-393	548	-735	518	-810	463	-685 ==> -810
1	-19	27	6	-30	-11 ==> 6
6194	6564	3154	7648	8091 ==> 3154
6	4	6	5	8	1 ==> 5
1	0	7	4	3	2 ==> 4
-18	49	-27	-40 ==> 49
875	693	167	518 ==> 693
1	2	1	9 ==> 2
51	16	69	203 ==> 16
215	282	921	-939 ==> 282
---
[-48  76 -68  -8 -14  73 -34]
73

[[-10 -65 -12  12 -40]
 [ -7 -31  14  34 -25]
 [ 67 -16 -15   1 -47]]
34

[-48  16 -59  11  25]
16

[[-67   5  10  38 -41]
 [ 34 -65  14  -2  76]]
38

[ 62 -58  28 -29  33]
33

[ 39  -1  11 -66 -54   4  47]
39

[  8 -73  18 -55  10  64]
18
---
[[-22  24  11  14 -25   3]
 [  8  -1  65  62  -6 -60]
 [-12  12  -8  -5 -11  12]] gives 65

[[ 40  -7 -34  58  -9  -4]
 [ -8 -39  18  10  40  43]
 [-30  35   0 -27 -25 -30]] gives 18

[[-46  49  21   7 -56]
 [-25  30  67  71 -10]
 [-31  35  66  67 -18]] gives 67

[[  2 -25 -25  -7  -3]
 [  2 -11 -72   1   0]
 [  6 -40 -12  -7  -2]] gives -72

[[-22 -41 -46 -18 -36  64 -60]
 [ 30  58  15  20   9 -39  47]
 [-58 -16  16 -70  38   6   4]] gives 15

[[ -4 -59 -59  68   8  -6 -50]
 [  3   2   2  29 -20 -15   6]
 [ 46 -40 -40  25 -12  31 -32]] gives 2

[[-13  66 -37 -51 -37  -6  25]
 [ 63  22  -6  -5  10  -9   1]
 [-39 -17  31  13   0 -26  24]] gives -6
---
[[ 38  23  57  45 -39]
 [ 50  33  71  58 -50]] gives 38, -50

[[ -5 -31  14  -2 -42  -9  -1]
 [  6 -26   4 -18  -1  -4 -19]
 [ -6  28 -14 -36 -64  28 -16]] gives -5, -16

[  1 -62 -13 -16  47 -18] gives 1, -18

[[  7 -51 -26  25]
 [ 28 -68 -31  29]] gives 7, 29

[  4  19 -12  -5 -13  61   7] gives 4, 7

[[  0 -25   9  36 -30]
 [ 11  77   3  -9   9]
 [ -9   8 -14 -19  18]] gives 0, 18

[[ -8  30  55 -43]
 [ 14  -3  -7   6]] gives -8, 6

[[-10  46   9  -8]
 [  5  77 -15 -44]] gives -10, -44

[[ 17  71   3  16]
 [ -9   4 -30 -18]
 [ 14  66   3  15]] gives 17, 15

[11 41 30 67] gives 11, 67
---
[[101, 212, 53, 141, 8, 60], [41, 573, -411, 248, -519, -273], [301, -358, -378, 332, 418, 124]] Out: -358
[[-476, 148, 327, -341, 139], [-580, 503, -148, -92, 423], [228, 276, -70, 23, 607]] Out: 276
[[406, -20, 385, -283, 845], [657, 613, -772, 547, -43], [367, 299, 203, 662, -97]] Out: 299
[[175, 480, 536, 101, 491], [85, 416, 538, 36, 439], [-641, -434, 257, -586, 115]] Out: -434
[[104, -483, 633, -655, -736], [-869, 229, -199, 640, -233], [431, 264, 365, 182, -648]] Out: 264
[[616, 198, 219, 742, 647, 534], [542, 912, 42, 355, 354, 367], [312, 260, 2, 96, 87, 584]] Out: 260
---
[[216 752 746 842 481]
 [420 370 365 358 391]] → 842, 216

[[413 255 445 526 565 419 163]
 [713 627 295 566 322 499 527]
 [484 362 446 798 421 719 221]] → 798, 163

[8 2 7 1 3] → 8, 1

[ 65  12  84  81 227  16] → 227, 12

[ 29  45 -24 -44  -3] → 45, -44

[[2338 8180 7210 6883 4498 3375]
 [2136 8760 3670 4004 2491 2610]] → 8760, 2136

[ -77  664 -758 -139 -313  227   83] → 664, -758

[[-503 -196 -150   52]
 [-792  217  588 -367]
 [-221 -247 -342  192]] → 588, -792
---
[ 77 -73 -42  22 -67] result: -67

[-47  31  64 -41  36 -38  10] result: -41

[55 38 54 11 67] result: 38

[ 34  29 -59 -23   1 -11  44] result: -23

[-18 -36 -39  56] result: -36

[  8 -58  59  71  42] result: 8

[ 43 -70  -5  19 -55] result: -55

[[-46  23  30  -5 -23 -28  43]
 [ 24 -65 -21 -40 -15  34  37]
 [-35  41  17 -11 -28  50 -13]] result: -46

[ -7  37  39  -2 -59   6 -17] result: -17

[  5 -58  14  73] result: 5
